Here is a tiny trained network, its code and every weight. The questions are about switching its units off for an input and a class, where a switched-off unit gives its printed mean instead of its output.

import numpy as np


def w(rows, s, z=0):
    codes = np.array(rows[::2]) - 128.0
    scale = np.full(codes.shape[1], s)
    scale[-1] = z or s
    return codes * scale


def f(y):
    return y / 2 * (1 + np.tanh(0.7978845608 * (y + 0.044715 * y**3)))


def log_softmax(a):
    a = a - a.max(-1, keepdims=True)
    return a - np.log(np.exp(a).sum(-1, keepdims=True))


def net(x, mask):
    res = np.array(x, float).reshape(1, 4) / 4 @ E
    y = f(res @ A[0][:, :-1].T + A[0][:, -1])
    res = res + np.where(mask, y, B[0][:, -1]) @ B[0][:, :-1]
    return log_softmax(res[-1] @ U[:, :-1].T + U[:, -1])


A, B = {}, {}
E = w([
[174,131,213,7,123,144,79],'x0',
[220,179,93,150,211,81,111],'x1',
[130,126,127,125,115,117,132],'x2',
[126,197,192,123,148,212,254],'x3',
],0.0085)
A[0] = w([
[199,180,124,35,57,111,119,41],'neuron 1',
[75,102,129,142,140,97,2,118],'neuron 2',
[96,161,81,165,123,103,137,40],'neuron 3',
[225,218,131,148,161,45,182,40],'neuron 4',
[165,50,50,198,131,67,118,248],'neuron 5',
[242,129,115,134,167,8,135,86],'neuron 6',
[98,153,49,187,61,110,153,64],'neuron 7',
[50,184,51,194,181,115,150,35],'neuron 8',
[114,123,40,172,173,148,176,59],'neuron 9',
[130,146,190,144,149,111,111,43],'neuron 10',
[100,110,114,159,105,153,48,63],'neuron 11',
[76,131,60,188,48,176,140,151],'neuron 12',
[186,109,198,51,199,176,94,163],'neuron 13',
[163,22,111,9,108,156,163,104],'neuron 14',
[125,83,45,117,113,83,66,59],'neuron 15',
[188,165,68,145,230,95,114,181],'neuron 16',
[130,94,112,75,106,65,59,147],'neuron 17',
[90,80,58,55,169,121,175,207],'neuron 18',
[127,112,64,106,120,120,65,67],'neuron 19',
[171,181,108,146,181,103,116,12],'neuron 20',
[149,126,169,187,235,173,123,253],'neuron 21',
[45,147,172,72,138,203,216,194],'neuron 22',
[48,5,81,89,67,189,149,105],'neuron 23',
],0.0095,0.0044)
B[0] = w([
[118,126,73,46,188,73,110,172],'neuron 1',
[201,171,115,144,87,100,206,214],'neuron 2',
[133,115,179,97,238,51,56,143],'neuron 3',
[115,154,182,196,67,121,131,191],'neuron 4',
[185,75,124,110,75,99,134,242],'neuron 5',
[87,123,229,131,56,110,87,207],'neuron 6',
[125,68,146,52,183,50,127,172],'neuron 7',
[170,115,118,59,231,62,117,177],'neuron 8',
[163,125,130,36,193,94,123,166],'neuron 9',
[46,173,133,146,210,142,120,123],'neuron 10',
[138,139,159,166,85,45,167,156],'neuron 11',
[193,80,166,115,126,97,86,192],'neuron 12',
[189,95,100,57,147,97,130,232],'neuron 13',
[142,105,189,65,129,108,131,186],'neuron 14',
[212,133,122,169,154,77,201,200],'neuron 15',
[111,67,185,139,45,99,108,221],'neuron 16',
[197,105,158,133,130,115,174,216],'neuron 17',
[93,121,83,155,57,183,84,153],'neuron 18',
[205,184,111,164,116,105,155,170],'neuron 19',
[102,161,198,130,128,74,57,154],'neuron 20',
[165,88,135,137,57,193,158,195],'neuron 21',
[240,149,149,140,62,74,150,255],'neuron 22',
[103,139,255,109,78,89,119,218],'neuron 23',
],0.0075,0.0098)
U = w([
[226,150,115,169,128,131,214,125],'0',
[67,101,220,116,56,105,46,86],'1',
[138,92,118,1,250,82,66,98],'2',
[180,39,133,119,97,170,127,254],'3',
[116,102,40,117,27,153,105,158],'4',
[45,141,58,175,181,218,48,2],'5',
[68,96,60,161,239,247,63,2],'6',
],0.0086,0.0049)

Each question gives the input, the list of numbers given to net, and the class t.
The units are the neurons (one row each of A and B). Each row of codes is followed by its name. A weight is (code - 128) times the scale printed after its matrix; where a second scale follows, it is the last column's (A, B and U).
mask holds one flag per neuron, in row order. A switched-off neuron (its flag False) gives its mean, the last column of its row in B, instead of its output. The means were averaged over made-up inputs and are rounded, as every weight is.
A unit's drop is (log p(t) with every unit on - log p(t) with that unit switched off) / (log p(t) with every unit on - log p(t) with every unit switched off).
The circuit of an input: a set's keep is (log p(t) with only the set's units on - log p(t) with every unit switched off) / (log p(t) with every unit on - log p(t) with every unit switched off). Starting from the 12 units with the biggest drops (on a tie, the unit counted first), units are removed one at a time, each time the one whose removal leaves the highest keep (on an exact tie, the one counted first), for as long as the keep stays at least 0.8.
units of the circuit, in order: the units of the circuit, biggest drop first
most important unit: the unit with the biggest drop
top k neurons: the k neurons with the biggest drops, biggest first
drop of u: that unit's drop, to one decimal
input [0,-6,3,-8], class 0: units of the circuit, in order	neuron 2; neuron 15
input [8,7,4,6], class 2: units of the circuit, in order	neuron 1
input [-2,5,1,-7], class 0: top 2 neurons	neuron 15; neuron 2
input [4,3,4,-6], class 0: units of the circuit, in order	neuron 2; neuron 15
input [3,6,-7,6], class 3: units of the circuit, in order	neuron 2; neuron 16
input [7,2,-7,5], class 2: units of the circuit, in order	neuron 13; neuron 1
input [-7,8,-6,5], class 1: top 2 neurons	neuron 4; neuron 16
input [-7,-2,-7,-8], class 0: top 3 neurons	neuron 2; neuron 15; neuron 19
input [2,-7,2,-8], class 0: units of the circuit, in order	neuron 2; neuron 15
input [5,7,-5,-5], class 1: top 2 neurons	neuron 6; neuron 16
input [-5,4,-6,2], class 3: top 2 neurons	neuron 21; neuron 16
input [7,-6,-8,8], class 0: top 3 neurons	neuron 22; neuron 16; neuron 6
input [2,-7,-1,-7], class 0: top 2 neurons	neuron 2; neuron 15
input [-2,-5,0,0], class 1: most important unit	neuron 23
input [-4,3,1,1], class 2: units of the circuit, in order	neuron 8; neuron 22
input [0,5,7,-8], class 0: top 3 neurons	neuron 15; neuron 2; neuron 19
input [8,8,-4,5], class 1: top 3 neurons	neuron 4; neuron 6; neuron 16
input [-4,4,-7,2], class 3: top 2 neurons	neuron 21; neuron 23
input [8,-1,7,0], class 2: drop of neuron 16	0.0
input [5,5,-3,3], class 1: most important unit	neuron 4
